Below is a small trained network, with its code and all its weights. Each question gives an input and a target symbol and asks what happens when units are switched off, that is, made to give their printed mean instead of their output.

import numpy as np


def w(rows, s, z=0):
    codes = np.array(rows[::2]) - 128.0
    scale = np.full(codes.shape[1], s)
    scale[-1] = z or s
    return codes * scale


def f(y):
    return y / 2 * (1 + np.tanh(0.7978845608 * (y + 0.044715 * y**3)))


def softmax(a):
    e = np.exp(a - a.max(-1, keepdims=True))
    return e / e.sum(-1, keepdims=True)


def log_softmax(a):
    a = a - a.max(-1, keepdims=True)
    return a - np.log(np.exp(a).sum(-1, keepdims=True))


def net(x, mask):
    ids = ['αβδεζημξπτφω'.index(c) for c in x.split()]
    T = len(ids)
    res = E[ids] + P[:T]
    u = 0
    for l in range(2):
        r = res
        for j in range(2):
            rows = slice(4 * j, 4 * j + 4)
            q, k, v = (r @ M[l][rows].T for M in (Q, K, V))
            z = softmax(np.where(np.tri(T) > 0, q @ k.T / 4**0.5, -1e9)) @ v
            o = O[l][rows]
            res = res + np.where(mask[u + j], z, o[:, -1]) @ o[:, :-1]
        u += 2
        y = f(res @ A[l][:, :-1].T + A[l][:, -1])
        res = res + np.where(mask[u : u + 4], y, B[l][:, -1]) @ B[l][:, :-1]
        u += 4
    return log_softmax(res[-1] @ U[:, :-1].T + U[:, -1])


Q, K, V, O, A, B = {}, {}, {}, {}, {}, {}
E = w([
[2,103,164,180],'α',
[101,165,179,138],'β',
[126,183,139,189],'δ',
[70,117,104,142],'ε',
[80,122,88,133],'ζ',
[111,126,147,58],'η',
[148,224,175,109],'μ',
[85,105,76,107],'ξ',
[167,186,89,125],'π',
[77,135,81,144],'τ',
[125,192,200,48],'φ',
[145,149,105,73],'ω',
],0.0097)
P = w([
[20,171,3,77],'0',
[57,185,75,94],'1',
[84,175,108,107],'2',
[92,166,123,116],'3',
[105,160,132,122],'4',
[117,151,141,131],'5',
[126,146,146,134],'6',
[133,136,150,141],'7',
[144,129,152,142],'8',
[151,126,153,145],'9',
[163,113,160,154],'10',
[181,102,161,151],'11',
[187,97,163,154],'12',
],0.0048)
Q[0] = w([
[143,51,210,104],'L0H0',
[202,158,203,191],'L0H0',
[100,84,122,90],'L0H0',
[150,87,228,158],'L0H0',
[139,97,10,148],'L0H1',
[250,113,171,138],'L0H1',
[207,121,229,135],'L0H1',
[162,42,84,98],'L0H1',
],0.013)
K[0] = w([
[6,146,175,152],'L0H0',
[83,165,149,251],'L0H0',
[114,117,133,71],'L0H0',
[16,181,143,183],'L0H0',
[39,158,133,101],'L0H1',
[106,30,166,144],'L0H1',
[177,26,139,151],'L0H1',
[93,118,90,185],'L0H1',
],0.015)
V[0] = w([
[199,132,99,120],'L0H0',
[27,170,101,144],'L0H0',
[222,153,53,98],'L0H0',
[183,153,97,214],'L0H0',
[180,129,67,84],'L0H1',
[241,2,222,187],'L0H1',
[10,211,114,120],'L0H1',
[144,101,147,125],'L0H1',
],0.0064)
O[0] = w([
[149,86,65,114,69],'L0H0',
[29,193,179,171,227],'L0H0',
[111,74,4,99,53],'L0H0',
[190,64,105,206,100],'L0H0',
[145,170,230,140,98],'L0H1',
[254,16,130,166,3],'L0H1',
[22,177,43,92,236],'L0H1',
[135,122,125,136,106],'L0H1',
],0.0059,0.0061)
A[0] = w([
[37,3,66,160,2],'L0N0',
[193,230,128,100,31],'L0N1',
[185,191,97,168,249],'L0N2',
[189,139,135,122,165],'L0N3',
],0.012,0.00083)
B[0] = w([
[78,169,2,80,253],'L0N0',
[151,218,91,132,226],'L0N1',
[117,77,87,190,131],'L0N2',
[153,166,173,108,75],'L0N3',
],0.016,0.002)
Q[1] = w([
[164,177,121,112],'L1H0',
[115,113,72,122],'L1H0',
[112,102,94,180],'L1H0',
[117,117,99,109],'L1H0',
[109,153,142,79],'L1H1',
[253,15,133,89],'L1H1',
[123,117,144,128],'L1H1',
[143,125,127,103],'L1H1',
],0.032)
K[1] = w([
[10,141,119,100],'L1H0',
[126,121,212,130],'L1H0',
[172,108,160,225],'L1H0',
[130,129,186,101],'L1H0',
[112,137,140,55],'L1H1',
[3,152,85,117],'L1H1',
[97,122,140,146],'L1H1',
[110,138,117,96],'L1H1',
],0.021)
V[1] = w([
[140,140,102,154],'L1H0',
[132,130,158,133],'L1H0',
[109,119,107,75],'L1H0',
[151,146,93,185],'L1H0',
[140,126,41,229],'L1H1',
[250,237,69,55],'L1H1',
[157,54,25,55],'L1H1',
[133,123,36,252],'L1H1',
],0.011)
O[1] = w([
[155,126,128,142,135],'L1H0',
[115,135,143,126,104],'L1H0',
[118,109,84,122,173],'L1H0',
[164,133,144,146,123],'L1H0',
[93,96,71,196,133],'L1H1',
[251,109,127,192,179],'L1H1',
[140,30,113,114,6],'L1H1',
[81,101,63,205,137],'L1H1',
],0.015,0.016)
A[1] = w([
[168,105,191,42,134],'L1N0',
[162,162,6,71,7],'L1N1',
[176,191,20,89,237],'L1N2',
[93,159,149,69,155],'L1N3',
],0.012,0.0016)
B[1] = w([
[11,198,119,78,174],'L1N0',
[178,22,184,48,195],'L1N1',
[135,184,38,144,254],'L1N2',
[112,52,133,188,219],'L1N3',
],0.011,0.022)
U = w([
[69,29,136,124,91],'α',
[118,173,254,230,202],'β',
[69,184,62,172,111],'δ',
[137,85,103,79,93],'ε',
[151,102,127,93,77],'ζ',
[99,160,185,20,113],'η',
[235,154,153,198,66],'μ',
[137,105,102,84,141],'ξ',
[175,11,111,228,102],'π',
[121,156,15,54,169],'τ',
[195,215,183,81,48],'φ',
[251,75,224,74,253],'ω',
],0.0036,0.012)

Each question gives the input, a string of symbols that net reads in full, and the target symbol t.
The units are the heads (4 rows each of Q, K, V and O) and the neurons (one row each of A and B). Each row of codes is followed by its name. A weight is (code - 128) times the scale printed after its matrix; where a second scale follows, it is the last column's (O, A, B and U).
mask holds one flag per unit, layer by layer, with each layer's heads first. A switched-off unit (its flag False) gives its mean, the last column of its rows in O or B, instead of its output. The means were averaged over made-up inputs and are rounded, as every weight is.
A unit's drop is (log p(t) with every unit on - log p(t) with that unit switched off) / (log p(t) with every unit on - log p(t) with every unit switched off).
The circuit of an input: a set's keep is (log p(t) with only the set's units on - log p(t) with every unit switched off) / (log p(t) with every unit on - log p(t) with every unit switched off). Starting from all 12 units, units are removed one at a time, each time the one whose removal leaves the highest keep (on an exact tie, the one counted first), for as long as the keep stays at least 0.8.
units of the circuit, in order: the units of the circuit, biggest drop first
unit that matters most: the unit with the biggest drop
k most important neurons: the k neurons with the biggest drops, biggest first
input δ π ζ α β η ξ η α α, target η: units of the circuit, in order : L1H1, L0N0
input δ α δ α ε τ α ξ β μ ε ε, target μ: units of the circuit, in order : L0N1, L1H1
input ξ β η τ η ω τ, target ω: units of the circuit, in order : L1H1, L0H0, L1N1
input δ η α φ α ξ ζ δ ζ η ε π ε, target π: units of the circuit, in order : L1H1, L0N1
input ξ β α μ α φ α α ε π η β ζ, target β: unit that matters most : L1H0
input ε φ α α, target φ: units of the circuit, in order : L1H1, L0N1, L1N3, L0N0
input α α ε α α α π α α, target π: 3 most important neurons : L0N1, L0N2, L1N0
input ε φ α ω π ζ, target π: 3 most important neurons : L0N1, L1N1, L1N0
input δ δ δ μ β, target β: units of the circuit, in order : L0N0, L1H1, L1H0, L1N3
input α π μ α, target μ: units of the circuit, in order : L0N1, L1H1
input ε ω ζ, target ω: units of the circuit, in order : L1H1, L1N1, L0H0
input ε δ β η η π α ε ζ β ε ε, target β: 3 most important neurons : L0N0, L0N1, L1N3
input φ ε δ ε η μ ω α α ε, target ω: units of the circuit, in order : L1H1, L1N0
input α δ π α, target π: 2 most important neurons : L0N1, L1N0
input ω α μ α ε α α, target μ: units of the circuit, in order : L1H1, L0N1
input α α α τ η α ε τ, target η: most important neuron : L1N0
input α α α η η α α δ ε α, target β: 4 most important neurons : L1N2, L0N1, L0N0, L1N0
input α α α α α α α ω τ ξ δ α, target β: 3 most important neurons : L1N2, L0N1, L1N0
input ζ δ η α α α φ α δ ζ α ω, target ω: 3 most important neurons : L1N1, L1N0, L0N1
input δ ζ ξ π ε α ε α α β ε, target β: 2 most important neurons : L0N0, L1N3
input α α α α, target α: 2 most important neurons : L1N3, L0N1
input α α δ δ δ φ ω α α α, target ω: units of the circuit, in order : L1H1
input δ ε α μ α α δ α β, target β: 3 most important neurons : L0N0, L1N3, L1N0
input α δ η α ω α, target ω: units of the circuit, in order : L1H1, L1N2
input η ζ α, target η: 2 most important neurons : L1N0, L0N2
input δ φ ζ α φ ε, target φ: 4 most important neurons : L0N1, L1N3, L0N0, L0N2
